Below are the code and all the weights of a small trained network. Each question names an input and a class and asks about switching units off, where a switched-off unit gives its printed mean instead of its output.

import numpy as np


def w(rows, s, z=0):
    codes = np.array(rows[::2]) - 128.0
    scale = np.full(codes.shape[1], s)
    scale[-1] = z or s
    return codes * scale


def f(y):
    return y / 2 * (1 + np.tanh(0.7978845608 * (y + 0.044715 * y**3)))


def log_softmax(a):
    a = a - a.max(-1, keepdims=True)
    return a - np.log(np.exp(a).sum(-1, keepdims=True))


def net(x, mask):
    res = np.array(x, float).reshape(1, 7) / 4 @ E
    y = f(res @ A[0][:, :-1].T + A[0][:, -1])
    res = res + np.where(mask, y, B[0][:, -1]) @ B[0][:, :-1]
    return log_softmax(res[-1] @ U[:, :-1].T + U[:, -1])


A, B = {}, {}
E = w([
[117,95,119,119,157],'x0',
[132,138,133,132,117],'x1',
[127,124,129,131,134],'x2',
[127,123,128,127,135],'x3',
[95,218,206,62,183],'x4',
[67,212,40,131,189],'x5',
[254,144,102,85,208],'x6',
],0.0091)
A[0] = w([
[47,96,183,73,122,90],'n1',
[152,111,187,94,92,243],'n2',
[187,188,115,132,172,189],'n3',
[186,171,188,43,184,106],'n4',
[177,97,45,150,120,182],'n5',
[254,61,177,107,123,139],'n6',
[66,111,83,195,158,200],'n7',
[67,75,88,139,22,138],'n8',
[38,172,95,100,171,207],'n9',
[215,38,115,167,134,167],'n10',
[125,96,200,69,84,253],'n11',
[223,125,47,142,106,155],'n12',
[114,157,191,125,106,142],'n13',
[36,169,146,134,152,83],'n14',
[118,128,36,190,42,189],'n15',
[69,184,151,102,104,246],'n16',
[146,162,195,101,170,194],'n17',
[139,98,187,93,101,239],'n18',
[101,227,28,137,149,158],'n19',
[76,64,92,141,80,150],'n20',
[177,57,177,88,82,251],'n21',
[84,136,183,78,92,191],'n22',
[93,115,203,105,107,137],'n23',
],0.013,0.0051)
B[0] = w([
[86,96,200,198,158,188],'n1',
[176,61,170,238,161,205],'n2',
[121,175,53,34,111,218],'n3',
[217,49,22,107,62,238],'n4',
[126,222,87,146,204,207],'n5',
[140,227,146,226,44,244],'n6',
[139,197,97,15,53,202],'n7',
[197,10,41,90,68,228],'n8',
[43,239,177,130,30,249],'n9',
[152,240,154,200,132,230],'n10',
[202,12,169,221,169,221],'n11',
[56,241,177,173,228,213],'n12',
[108,46,197,89,145,175],'n13',
[84,219,189,191,72,205],'n14',
[152,166,32,71,130,221],'n15',
[60,80,169,182,55,232],'n16',
[130,45,95,136,55,214],'n17',
[173,36,167,220,122,203],'n18',
[49,203,86,107,119,252],'n19',
[182,64,56,142,58,200],'n20',
[194,125,191,255,132,238],'n21',
[106,12,225,190,137,202],'n22',
[113,23,186,163,210,186],'n23',
],0.0077,0.011)
U = w([
[213,47,113,101,98,147],'0',
[73,187,228,152,87,220],'1',
[88,123,91,20,44,233],'2',
[68,183,131,61,187,32],'3',
[79,49,247,98,190,4],'4',
],0.011,0.0032)

Each question gives the input, the list of numbers given to net, and the class t.
The units are the neurons (one row each of A and B). Each row of codes is followed by its name. A weight is (code - 128) times the scale printed after its matrix; where a second scale follows, it is the last column's (A, B and U).
mask holds one flag per neuron, in row order. A switched-off neuron (its flag False) gives its mean, the last column of its row in B, instead of its output. The means were averaged over made-up inputs and are rounded, as every weight is.
A unit's drop is (log p(t) with every unit on - log p(t) with that unit switched off) / (log p(t) with every unit on - log p(t) with every unit switched off).
The circuit of an input: a set's keep is (log p(t) with only the set's units on - log p(t) with every unit switched off) / (log p(t) with every unit on - log p(t) with every unit switched off). Starting from the 12 units with the biggest drops (on a tie, the unit counted first), units are removed one at a time, each time the one whose removal leaves the highest keep (on an exact tie, the one counted first), for as long as the keep stays at least 0.8.
units of the circuit, in order: the units of the circuit, biggest drop first
most important unit: the unit with the biggest drop
top k neurons: the k neurons with the biggest drops, biggest first
drop of u: that unit's drop, to one decimal
input [-8,2,-1,-6,1,-3,3], class 0: units of the circuit, in order -> (n9)
input [5,6,0,-5,8,1,2], class 2: units of the circuit, in order -> (n4, n21)
input [-4,-6,-6,-6,4,0,-1], class 4: top 2 neurons -> (n6, n10)
input [6,-7,0,8,0,-5,3], class 1: top 4 neurons -> (n6, n8, n10, n20)
input [-8,-8,1,-7,-6,0,-6], class 0: top 2 neurons -> (n8, n9)
input [1,3,-6,0,-3,-2,0], class 0: top 3 neurons -> (n9, n14, n19)
input [-5,4,6,-5,-3,7,0], class 2: top 2 neurons -> (n7, n10)
input [8,-5,-8,2,-3,-8,1], class 1: top 2 neurons -> (n6, n10)
input [1,-4,4,-1,0,-5,-8], class 0: top 2 neurons -> (n8, n20)
input [-7,8,5,2,-8,3,1], class 3: top 2 neurons -> (n12, n5)
input [-3,4,5,7,0,8,2], class 3: top 3 neurons -> (n8, n4, n20)
input [-5,-1,6,4,4,0,-4], class 4: drop of n6 -> 0.2
input [-7,-5,6,-6,-1,4,1], class 3: drop of n8 -> 0.2
input [-4,-2,3,5,0,5,-8], class 2: drop of n7 -> 0.1
input [-7,-2,4,-7,-1,2,1], class 3: drop of n7 -> 0.0
input [-7,-7,2,3,-5,0,6], class 1: most important unit -> n6
